Below are the code and all the weights of a small trained network. Each question names an input and a class and asks about switching units off, where a switched-off unit gives its printed mean instead of its output.

import numpy as np


def w(rows, s, z=0):
    codes = np.array(rows[::2]) - 128.0
    scale = np.full(codes.shape[1], s)
    scale[-1] = z or s
    return codes * scale


def f(y):
    return np.maximum(y, 0)


def log_softmax(a):
    a = a - a.max(-1, keepdims=True)
    return a - np.log(np.exp(a).sum(-1, keepdims=True))


def net(x, mask):
    res = np.array(x, float).reshape(1, 4) / 4 @ E
    y = f(res @ A[0][:, :-1].T + A[0][:, -1])
    res = res + np.where(mask, y, B[0][:, -1]) @ B[0][:, :-1]
    return log_softmax(res[-1] @ U[:, :-1].T + U[:, -1])


A, B = {}, {}
E = w([
[44,254,67],'x0',
[24,128,188],'x1',
[66,64,33],'x2',
[72,107,142],'x3',
],0.0054)
A[0] = w([
[14,128,233,51],'neuron 1',
[145,157,49,183],'neuron 2',
[111,48,180,142],'neuron 3',
[147,102,74,61],'neuron 4',
[93,141,126,149],'neuron 5',
[164,81,39,65],'neuron 6',
[231,215,134,113],'neuron 7',
[54,157,126,196],'neuron 8',
[210,104,253,216],'neuron 9',
[170,160,135,92],'neuron 10',
[124,110,13,102],'neuron 11',
[119,141,28,250],'neuron 12',
[171,75,76,190],'neuron 13',
[111,163,131,180],'neuron 14',
[103,113,143,35],'neuron 15',
[114,172,114,118],'neuron 16',
[127,128,138,103],'neuron 17',
[118,176,135,212],'neuron 18',
[45,161,126,193],'neuron 19',
[113,48,158,166],'neuron 20',
[144,156,97,160],'neuron 21',
[190,127,177,238],'neuron 22',
[64,218,142,176],'neuron 23',
[137,174,79,135],'neuron 24',
[225,222,132,124],'neuron 25',
[144,163,120,170],'neuron 26',
[135,117,106,86],'neuron 27',
[19,173,123,191],'neuron 28',
[142,160,45,161],'neuron 29',
],0.011,0.002)
B[0] = w([
[178,197,74,215],'neuron 1',
[71,102,132,176],'neuron 2',
[191,90,77,197],'neuron 3',
[101,99,141,156],'neuron 4',
[137,136,102,156],'neuron 5',
[80,75,160,184],'neuron 6',
[96,186,215,197],'neuron 7',
[140,148,70,191],'neuron 8',
[254,131,176,253],'neuron 9',
[115,146,163,152],'neuron 10',
[82,65,135,185],'neuron 11',
[65,78,137,197],'neuron 12',
[109,75,141,200],'neuron 13',
[107,136,114,160],'neuron 14',
[136,139,110,136],'neuron 15',
[100,119,111,156],'neuron 16',
[130,127,129,131],'neuron 17',
[90,139,125,169],'neuron 18',
[147,153,61,197],'neuron 19',
[176,83,83,195],'neuron 20',
[96,128,138,152],'neuron 21',
[183,148,179,206],'neuron 22',
[71,136,74,208],'neuron 23',
[84,112,125,161],'neuron 24',
[96,190,212,195],'neuron 25',
[104,146,142,152],'neuron 26',
[114,121,134,138],'neuron 27',
[150,165,41,217],'neuron 28',
[67,99,133,174],'neuron 29',
],0.038,0.0068)
U = w([
[136,212,67,194],'0',
[57,165,99,15],'1',
[227,97,211,94],'2',
[140,220,255,83],'3',
[92,51,177,251],'4',
],0.0061,0.0017)

Each question gives the input, the list of numbers given to net, and the class t.
The units are the neurons (one row each of A and B). Each row of codes is followed by its name. A weight is (code - 128) times the scale printed after its matrix; where a second scale follows, it is the last column's (A, B and U).
mask holds one flag per neuron, in row order. A switched-off neuron (its flag False) gives its mean, the last column of its row in B, instead of its output. The means were averaged over made-up inputs and are rounded, as every weight is.
A unit's drop is (log p(t) with every unit on - log p(t) with that unit switched off) / (log p(t) with every unit on - log p(t) with every unit switched off).
The circuit of an input: a set's keep is (log p(t) with only the set's units on - log p(t) with every unit switched off) / (log p(t) with every unit on - log p(t) with every unit switched off). Starting from the 12 units with the biggest drops (on a tie, the unit counted first), units are removed one at a time, each time the one whose removal leaves the highest keep (on an exact tie, the one counted first), for as long as the keep stays at least 0.8.
units of the circuit, in order: the units of the circuit, biggest drop first
top k neurons: the k neurons with the biggest drops, biggest first
drop of u: that unit's drop, to one decimal
input [-4,3,-6,-8], class 3: units of the circuit, in order => [neuron 7]
input [-6,7,1,4], class 2: units of the circuit, in order => [neuron 9; neuron 3]
input [-2,0,4,5], class 4: units of the circuit, in order => [neuron 9; neuron 1; neuron 28; neuron 23]
input [-7,4,8,6], class 2: top 2 neurons => [neuron 3; neuron 23]
input [8,-8,5,8], class 1: top 2 neurons => [neuron 28; neuron 9]
input [5,-7,-1,1], class 1: top 2 neurons => [neuron 9; neuron 22]
input [5,-7,-6,7], class 3: top 2 neurons => [neuron 25; neuron 7]
input [8,-6,5,-1], class 1: top 2 neurons => [neuron 9; neuron 28]
input [-4,6,4,0], class 0: drop of neuron 9 => 0.3
input [-8,3,6,7], class 2: drop of neuron 21 => 0.0
input [-2,-3,1,8], class 2: drop of neuron 24 => 0.2
